Below is a small trained network, with its code and all its weights. Each question gives an input and a target symbol and asks what happens when units are switched off, that is, made to give their printed mean instead of their output.

import numpy as np


def w(rows, s, z=0):
    codes = np.array(rows[::2]) - 128.0
    scale = np.full(codes.shape[1], s)
    scale[-1] = z or s
    return codes * scale


def norm(h):
    return h / np.sqrt((h * h).mean(-1, keepdims=True) + 1e-5)


def f(y):
    return np.maximum(y, 0)


def softmax(a):
    e = np.exp(a - a.max(-1, keepdims=True))
    return e / e.sum(-1, keepdims=True)


def log_softmax(a):
    a = a - a.max(-1, keepdims=True)
    return a - np.log(np.exp(a).sum(-1, keepdims=True))


def net(x, mask):
    ids = ['ΛΩβγεηθπφ'.index(c) for c in x.split()]
    T = len(ids)
    res = E[ids] + P[:T]
    r = norm(res)
    for j in range(2):
        rows = slice(2 * j, 2 * j + 2)
        q, k, v = (r @ M[0][rows].T for M in (Q, K, V))
        z = softmax(np.where(np.tri(T) > 0, q @ k.T / 2**0.5, -1e9)) @ v
        o = O[0][rows]
        res = res + np.where(mask[j], z, o[:, -1]) @ o[:, :-1]
    y = f(norm(res) @ A[0][:, :-1].T + A[0][:, -1])
    res = res + np.where(mask[2:10], y, B[0][:, -1]) @ B[0][:, :-1]
    return log_softmax(norm(res)[-1] @ U[:, :-1].T + U[:, -1])


Q, K, V, O, A, B = {}, {}, {}, {}, {}, {}
E = w([
[142,1,74],'Λ',
[193,76,109],'Ω',
[160,173,74],'β',
[73,22,79],'γ',
[208,76,139],'ε',
[193,11,148],'η',
[109,157,80],'θ',
[48,155,51],'π',
[175,176,120],'φ',
],0.0057)
P = w([
[159,89,144],'0',
[106,99,141],'1',
[88,151,57],'2',
[146,72,210],'3',
[223,102,109],'4',
[139,123,157],'5',
[181,157,44],'6',
[135,101,165],'7',
[113,196,76],'8',
[141,144,156],'9',
[254,141,88],'10',
],0.0099)
Q[0] = w([
[175,184,108],'head 1',
[2,168,93],'head 1',
[161,71,3],'head 2',
[67,173,122],'head 2',
],0.0077)
K[0] = w([
[151,191,219],'head 1',
[209,2,149],'head 1',
[173,114,60],'head 2',
[112,207,100],'head 2',
],0.0086)
V[0] = w([
[148,72,202],'head 1',
[10,144,204],'head 1',
[104,174,100],'head 2',
[216,141,145],'head 2',
],0.011)
O[0] = w([
[254,37,166,104],'head 1',
[120,58,97,2],'head 1',
[205,74,140,94],'head 2',
[84,224,82,183],'head 2',
],0.0051,0.0079)
A[0] = w([
[91,254,218,198],'neuron 1',
[200,121,227,5],'neuron 2',
[186,109,110,33],'neuron 3',
[140,115,173,164],'neuron 4',
[104,190,143,163],'neuron 5',
[162,83,52,137],'neuron 6',
[36,15,186,212],'neuron 7',
[115,142,149,103],'neuron 8',
],0.007,0.0019)
B[0] = w([
[100,15,151,253],'neuron 1',
[1,113,92,141],'neuron 2',
[125,113,198,136],'neuron 3',
[88,174,86,137],'neuron 4',
[108,126,52,197],'neuron 5',
[196,131,113,154],'neuron 6',
[90,128,79,158],'neuron 7',
[53,135,79,138],'neuron 8',
],0.0047,0.007)
U = w([
[189,118,172,50],'Λ',
[64,64,133,218],'Ω',
[208,83,114,91],'β',
[184,164,194,141],'γ',
[185,116,140,34],'ε',
[165,202,129,76],'η',
[178,155,171,4],'θ',
[81,254,104,131],'π',
[67,145,148,183],'φ',
],0.01,0.004)

Each question gives the input, a string of symbols that net reads in full, and the target symbol t.
The units are the heads (2 rows each of Q, K, V and O) and the neurons (one row each of A and B). Each row of codes is followed by its name. A weight is (code - 128) times the scale printed after its matrix; where a second scale follows, it is the last column's (O, A, B and U).
mask holds one flag per unit, heads first, then neurons. A switched-off unit (its flag False) gives its mean, the last column of its rows in O or B, instead of its output. The means were averaged over made-up inputs and are rounded, as every weight is.
A unit's drop is (log p(t) with every unit on - log p(t) with that unit switched off) / (log p(t) with every unit on - log p(t) with every unit switched off).
The circuit of an input: a set's keep is (log p(t) with only the set's units on - log p(t) with every unit switched off) / (log p(t) with every unit on - log p(t) with every unit switched off). Starting from all 10 units, units are removed one at a time, each time the one whose removal leaves the highest keep (on an exact tie, the one counted first), for as long as the keep stays at least 0.8.
units of the circuit, in order: the units of the circuit, biggest drop first
top k neurons: the k neurons with the biggest drops, biggest first
heads that matter: for each layer, one digit per head in row order, 1 if its drop is at least 0.15 and else 0, layers parted by /
drop of u: that unit's drop, to one decimal
input γ φ γ φ θ θ γ β, target Ω: units of the circuit, in order -> (neuron 1)
input β β β ε ε, target π: heads that matter -> 10
input β β β ε β, target π: heads that matter -> 10
input β φ Ω θ φ β γ η γ ε, target Ω: heads that matter -> 00
input φ γ β β η, target π: heads that matter -> 11
input φ Λ ε β β ε, target φ: units of the circuit, in order -> (neuron 1; head 1; head 2)
input η γ φ β φ φ β φ γ θ, target Ω: top 2 neurons -> (neuron 1; neuron 2)
input Λ β β Λ Λ, target π: units of the circuit, in order -> (head 1; neuron 1)
input Λ γ Λ γ Λ β, target Ω: heads that matter -> 01
input φ β β π Ω, target π: heads that matter -> 10
input γ θ β, target β: units of the circuit, in order -> (head 2; head 1)
input β ε β β, target π: heads that matter -> 11
input θ β β β β ε φ γ γ π, target Ω: drop of head 1 -> -0.1
input β Ω Ω ε φ ε ε φ β θ, target Ω: drop of neuron 5 -> 0.1
input φ φ β β φ, target π: drop of head 1 -> 0.4
input γ θ Ω, target β: drop of head 1 -> 0.2
